[160 133 118 152  99] : j_714
[160 133 118 155  99] : j_237
[124 180 117 180 180] : j_423
[177  92 181 145 191] : j_250
[177  92 147 136 107] : j_19
present: [133 118 154]
no
present: [180 180 117 180]
no
present: [118 133 160]
no
present: [160 133 118 155  99]
yes
count j_423: [181]
0

[166  94 169 134 127 183] -> j_934
[163 103 174 137 155 171] -> j_478
[137  88 146 139 149 145] -> j_446
[122 131  92 133 131 131] -> j_794
[ 75 142  64 125 132  59] -> j_579
[163 112 161 146 150 155] -> j_986
[134  89  89  89 134  89] -> j_493
[ 50  50  50 121  50  50] -> j_999
[115 115 107 107 107  51] -> j_820
count j_820: [107]
3
count j_999: [50]
5
present: [ 89 134]
yes
present: [116 107 107]
no
count j_493: [88]
0
count j_794: [133]
1
count j_794: [131]
3

[122 139  97 115  96 147 140 147 131  92 119  79]  j_434
[ 99 148 148 105 148 161 122 149 149 148 145  86]  j_682
[111 112 122 113 167 145 136 172 124 188 147 126]  j_739
present: [111 112 122 113]
yes
present: [122 139  97]
yes
count j_682: [148]
4

[161 199 176 164 131]  j_712
[106 179  82 166 120]  j_933
[126  73  90 177 123]  j_974
[137 207 184 130 134]  j_131
[132 184 169 127 133]  j_368
[106 179 167  92 134]  j_754
[126  73  90 130 123]  j_500
present: [176 165]
no
present: [184 169 127 133]
yes

[141 131 128 129 128 134 130 141 137 138 130 131 128 159 137 130 139 128
 145 142 131 128 135 142 128 128 143 141 135 135 128 139 128 138 131 136
 135 138 137 135 130 138 132 133 139 150 139 142 130] = j_747
[179 131 128 132 128 130 129 144 133 143 131 132 128 131 145 137 136 128
 137 164 131 128 144 149 128 128 149 136 141 140 128 135 179 142 132 180
 152 159 139 138 135 132 130 133 166 132 131 132 134] = j_220
[143 130 128 130 128 135 130 143 135 138 132 130 128 177 133 132 142 128
 146 141 130 128 128 138 128 139 142 140 132 133 128 137 128 135 133 136
 145 137 135 135 130 136 133 131 140 152 139 140 131] = j_598
[152 132 128 131 128 140 132 150 143 149 134 133 128 204 141 130 149 128
 160 150 133 128 143 150 128 129 153 150 138 140 128 147 128 144 137 143
 137 142 142 143 130 145 137 137 145 170 148 149 131] = j_136
count j_598: [139]
2
present: [150 143 128 133 150]
no
present: [139 138]
yes
count j_220: [131]
5
count j_220: [138]
1

[ 99 158  95 171 161 127 102 158 100 146 101 128  95 207 101  94] : j_834
[163 161 101 141 164 121 164 160 105 160 102 129 108 160 103 164] : j_829
[103 158 107 163 165 118 101 162  95 161 102 132 101 182 110 115] : j_678
count j_829: [165]
0
present: [128  95]
yes
present: [160 105 160 102 129]
yes

[ 86  78 112 189  93 127] = j_22
[134 134  99 187 134 134] = j_571
[ 77 178 160  58  99 133] = j_800
[191 171  99 187 134 163] = j_634
[185 133 122 148 155  57] = j_90
[150 200 133 179 105  91] = j_545
[184 184 172 189 172 172] = j_705
count j_22: [93]
1
count j_571: [134]
4
count j_705: [172]
3

[160 141 137 141 160 141 155 160 108 108 102 101  70 102 160  77 150 102
 169 155  70 108] : j_876
[156 144  81 139 156 139 152 156 111 111 107 106  81 107 160  86 148 106
 164 152  81 111] : j_895
[153 142 157 138 153 138 138 153 139 139 142 142 157 142 156 154 145 142
 160 149 157 142] : j_846
[147 139 153 136 147 136 145 147 137 137 140 140 153 140 150 151 142 140
 153 144 153 137] : j_947
[160 146  70 141 160 141 155 160 108 107 102 101  70 102 165  77 150 102
 169 155  70 108] : j_135
[120 123  80 124 120 124 121 120 111 111 106 106  80 106 119  86 122 106
 118 121  80 111] : j_36
count j_876: [108]
3
count j_846: [138]
3
present: [160 108 107]
yes
present: [111 107 106]
yes

